Here is a tiny trained network, its code and every weight. The questions are about switching its units off for an input and a class, where a switched-off unit gives its printed mean instead of its output.

import numpy as np


def w(rows, s, z=0):
    codes = np.array(rows[::2]) - 128.0
    scale = np.full(codes.shape[1], s)
    scale[-1] = z or s
    return codes * scale


def f(y):
    return np.maximum(y, 0)


def log_softmax(a):
    a = a - a.max(-1, keepdims=True)
    return a - np.log(np.exp(a).sum(-1, keepdims=True))


def net(x, mask):
    res = np.array(x, float).reshape(1, 4) / 4 @ E
    y = f(res @ A[0][:, :-1].T + A[0][:, -1])
    res = res + np.where(mask, y, B[0][:, -1]) @ B[0][:, :-1]
    return log_softmax(res[-1] @ U[:, :-1].T + U[:, -1])


A, B = {}, {}
E = w([
[225,140,187,97,168,99,105,48,205,123],'x0',
[151,210,145,140,159,192,144,154,148,106],'x1',
[101,127,92,162,79,137,92,85,139,4],'x2',
[87,164,132,216,132,66,153,114,165,136],'x3',
],0.016)
A[0] = w([
[110,142,170,163,133,59,130,124,156,149,88],'neuron 0',
[172,135,184,108,156,91,75,61,181,114,30],'neuron 1',
[128,81,175,61,135,167,73,138,90,114,36],'neuron 2',
[114,132,113,153,74,137,104,137,120,78,76],'neuron 3',
[148,152,116,152,77,111,95,107,131,109,63],'neuron 4',
[157,99,115,59,119,158,92,106,114,106,2],'neuron 5',
[125,9,114,125,102,67,101,103,134,144,60],'neuron 6',
[146,175,131,145,170,219,184,126,150,77,42],'neuron 7',
[118,162,125,203,113,63,161,87,138,123,24],'neuron 8',
[135,125,131,124,92,147,137,78,183,75,81],'neuron 9',
],0.012,0.0037)
B[0] = w([
[212,136,75,179,118,151,138,97,116,158,198],'neuron 0',
[37,140,105,102,88,75,187,119,1,102,248],'neuron 1',
[127,112,76,211,123,156,137,32,141,167,194],'neuron 2',
[154,82,179,142,104,79,233,162,128,198,190],'neuron 3',
[174,136,154,121,71,154,128,108,149,167,166],'neuron 4',
[137,138,85,188,167,126,111,38,142,145,185],'neuron 5',
[172,232,234,136,168,179,50,177,97,73,232],'neuron 6',
[154,211,192,194,110,117,108,79,109,87,197],'neuron 7',
[170,114,58,192,126,157,115,92,152,97,209],'neuron 8',
[151,72,175,88,44,124,173,151,147,203,187],'neuron 9',
],0.0099,0.017)
U = w([
[147,177,189,156,143,167,85,130,143,31,117],'0',
[154,70,7,185,142,168,123,58,161,98,84],'1',
[29,93,71,141,104,115,177,154,45,92,142],'2',
[184,77,183,110,133,105,196,131,158,246,131],'3',
[144,101,117,119,133,125,147,129,142,103,254],'4',
[92,56,92,75,156,102,111,146,148,82,85],'5',
],0.012,0.0089)

Each question gives the input, the list of numbers given to net, and the class t.
The units are the neurons (one row each of A and B). Each row of codes is followed by its name. A weight is (code - 128) times the scale printed after its matrix; where a second scale follows, it is the last column's (A, B and U).
mask holds one flag per neuron, in row order. A switched-off neuron (its flag False) gives its mean, the last column of its row in B, instead of its output. The means were averaged over made-up inputs and are rounded, as every weight is.
A unit's drop is (log p(t) with every unit on - log p(t) with that unit switched off) / (log p(t) with every unit on - log p(t) with every unit switched off).
The circuit of an input: a set's keep is (log p(t) with only the set's units on - log p(t) with every unit switched off) / (log p(t) with every unit on - log p(t) with every unit switched off). Starting from all 10 units, units are removed one at a time, each time the one whose removal leaves the highest keep (on an exact tie, the one counted first), for as long as the keep stays at least 0.8.
circuit, biggest first: the units of the circuit, biggest drop first
top k neurons: the k neurons with the biggest drops, biggest first
drop when u is switched off: that unit's drop, to one decimal
input [0,0,6,-4], class 3: circuit, biggest first => (neuron 3; neuron 9)
input [-5,-3,7,5], class 3: circuit, biggest first => (neuron 3; neuron 1)
input [2,2,-6,-8], class 1: top neuron => (neuron 2)
input [2,2,-2,0], class 4: top 2 neurons => (neuron 6; neuron 3)
input [-6,-7,-7,1], class 0: circuit, biggest first => (neuron 6; neuron 3)
input [4,6,-5,0], class 0: top 3 neurons => (neuron 7; neuron 3; neuron 9)
input [6,3,1,-4], class 2: top 2 neurons => (neuron 1; neuron 6)
input [-5,3,5,-6], class 1: top 2 neurons => (neuron 1; neuron 6)
input [-2,2,-4,-5], class 1: circuit, biggest first => (neuron 3; neuron 2)
input [-3,4,-7,-8], class 1: top 3 neurons => (neuron 2; neuron 3; neuron 9)
input [7,4,-5,-7], class 1: top 2 neurons => (neuron 2; neuron 5)
input [1,-5,5,-3], class 0: top 2 neurons => (neuron 6; neuron 0)
input [-1,6,7,5], class 3: top 4 neurons => (neuron 3; neuron 9; neuron 6; neuron 4)
input [5,0,-5,8], class 1: top neuron => (neuron 0)
input [-7,-7,3,1], class 0: top 2 neurons => (neuron 6; neuron 1)
input [-3,6,7,-6], class 3: top 3 neurons => (neuron 3; neuron 6; neuron 9)
input [1,-5,8,3], class 3: drop when neuron 3 is switched off => 0.5
input [4,2,1,2], class 2: drop when neuron 1 is switched off => 0.5
input [8,3,3,-6], class 2: drop when neuron 1 is switched off => 1.1
input [4,-2,5,3], class 3: circuit, biggest first => (neuron 9)
input [-5,-5,7,3], class 3: circuit, biggest first => (neuron 3; neuron 1)
input [-5,2,7,0], class 3: circuit, biggest first => (neuron 3; neuron 1)
